Below is a small trained network, with its code and all its weights. Each question gives an input and a class and asks what happens when units are switched off, that is, made to give their printed mean instead of their output.

import numpy as np


def w(rows, s, z=0):
    codes = np.array(rows[::2]) - 128.0
    scale = np.full(codes.shape[1], s)
    scale[-1] = z or s
    return codes * scale


def f(y):
    return np.maximum(y, 0)


def log_softmax(a):
    a = a - a.max(-1, keepdims=True)
    return a - np.log(np.exp(a).sum(-1, keepdims=True))


def net(x, mask):
    res = np.array(x, float).reshape(1, 6) / 4 @ E
    y = f(res @ A[0][:, :-1].T + A[0][:, -1])
    res = res + np.where(mask, y, B[0][:, -1]) @ B[0][:, :-1]
    return log_softmax(res[-1] @ U[:, :-1].T + U[:, -1])


A, B = {}, {}
E = w([
[128,130,129,128,129,128,128,128,128,128],'x0',
[129,131,128,127,128,128,127,128,129,127],'x1',
[94,121,190,89,128,83,137,39,64,169],'x2',
[129,129,128,127,128,128,128,128,128,127],'x3',
[81,123,72,135,2,124,130,108,127,108],'x4',
[117,129,170,134,130,36,146,127,216,130],'x5',
],0.019)
A[0] = w([
[112,133,126,143,124,155,144,165,150,144,249],'N1',
[125,170,152,136,159,111,132,118,96,161,75],'N2',
[142,130,152,130,212,121,132,145,124,129,232],'N3',
[148,102,170,134,252,63,126,141,185,135,128],'N4',
[94,136,214,94,121,59,143,5,9,147,121],'N5',
[128,137,92,118,69,183,124,112,70,110,146],'N6',
[163,95,144,124,222,196,143,143,52,117,171],'N7',
[112,140,137,127,27,33,135,116,218,112,24],'N8',
[145,130,167,121,232,89,128,112,189,101,117],'N9',
[131,126,136,133,175,161,133,141,103,121,171],'N10',
[158,142,128,120,254,204,110,134,53,132,231],'N11',
[123,120,97,139,69,178,144,144,32,115,151],'N12',
],0.02,0.013)
B[0] = w([
[140,134,104,120,128,153,125,143,144,97,168],'N1',
[124,124,174,131,114,117,120,134,122,142,152],'N2',
[136,135,186,139,146,105,134,161,153,108,188],'N3',
[133,125,182,118,133,201,124,138,132,164,208],'N4',
[120,125,158,129,130,122,130,4,115,151,254],'N5',
[129,129,111,127,129,189,121,121,120,170,198],'N6',
[139,115,103,138,122,55,124,125,129,115,200],'N7',
[133,123,86,129,128,27,134,139,140,89,200],'N8',
[123,141,170,130,133,191,133,119,108,118,192],'N9',
[115,130,110,108,117,93,139,140,137,123,162],'N10',
[121,126,60,129,118,40,136,126,140,95,220],'N11',
[121,129,132,124,129,199,113,129,103,144,205],'N12',
],0.036,0.049)
U = w([
[164,101,52,147,108,87,134,218,182,47,248],'0',
[114,67,122,144,112,23,150,60,125,111,105],'1',
[146,117,44,121,110,254,87,217,121,124,213],'2',
[94,85,107,117,114,202,101,68,61,191,4],'3',
[180,144,162,122,164,215,143,237,190,88,186],'4',
[129,111,223,116,166,162,154,89,130,153,2],'5',
],0.0084,0.0042)

Each question gives the input, the list of numbers given to net, and the class t.
The units are the neurons (one row each of A and B). Each row of codes is followed by its name. A weight is (code - 128) times the scale printed after its matrix; where a second scale follows, it is the last column's (A, B and U).
mask holds one flag per neuron, in row order. A switched-off neuron (its flag False) gives its mean, the last column of its row in B, instead of its output. The means were averaged over made-up inputs and are rounded, as every weight is.
A unit's drop is (log p(t) with every unit on - log p(t) with that unit switched off) / (log p(t) with every unit on - log p(t) with every unit switched off).
unit that matters most: the unit with the biggest drop
top k neurons: the k neurons with the biggest drops, biggest first
drop of u: that unit's drop, to one decimal
input [-6,6,-4,7,-1,7], class 4: top neuron -> N5
input [-7,-6,-7,6,2,0], class 2: top 2 neurons -> N5, N11
input [-2,3,-5,2,1,-4], class 2: top 2 neurons -> N5, N8
input [8,1,0,-2,2,7], class 0: top 2 neurons -> N5, N8
input [4,1,0,-4,-7,1], class 4: top 4 neurons -> N4, N5, N9, N8
input [2,-7,-8,-4,8,2], class 0: top 2 neurons -> N8, N5
input [2,3,-8,5,-6,0], class 0: top 2 neurons -> N11, N5
input [-7,1,0,-2,3,0], class 2: top 2 neurons -> N5, N11
input [-2,-2,8,-3,-1,1], class 5: top 2 neurons -> N8, N11
input [-5,-1,7,7,4,0], class 3: top 2 neurons -> N11, N7
input [-8,-7,-1,-2,-6,-1], class 0: top 2 neurons -> N5, N11
input [-7,-8,0,4,1,-3], class 2: top 2 neurons -> N5, N8
input [-4,-8,-1,-7,-8,4], class 4: drop of N5 -> 0.8
input [2,3,0,8,-1,0], class 0: drop of N5 -> 1.1
input [2,-2,-1,1,-7,7], class 4: drop of N5 -> 0.8
input [-3,8,-7,3,-6,0], class 0: unit that matters most -> N11
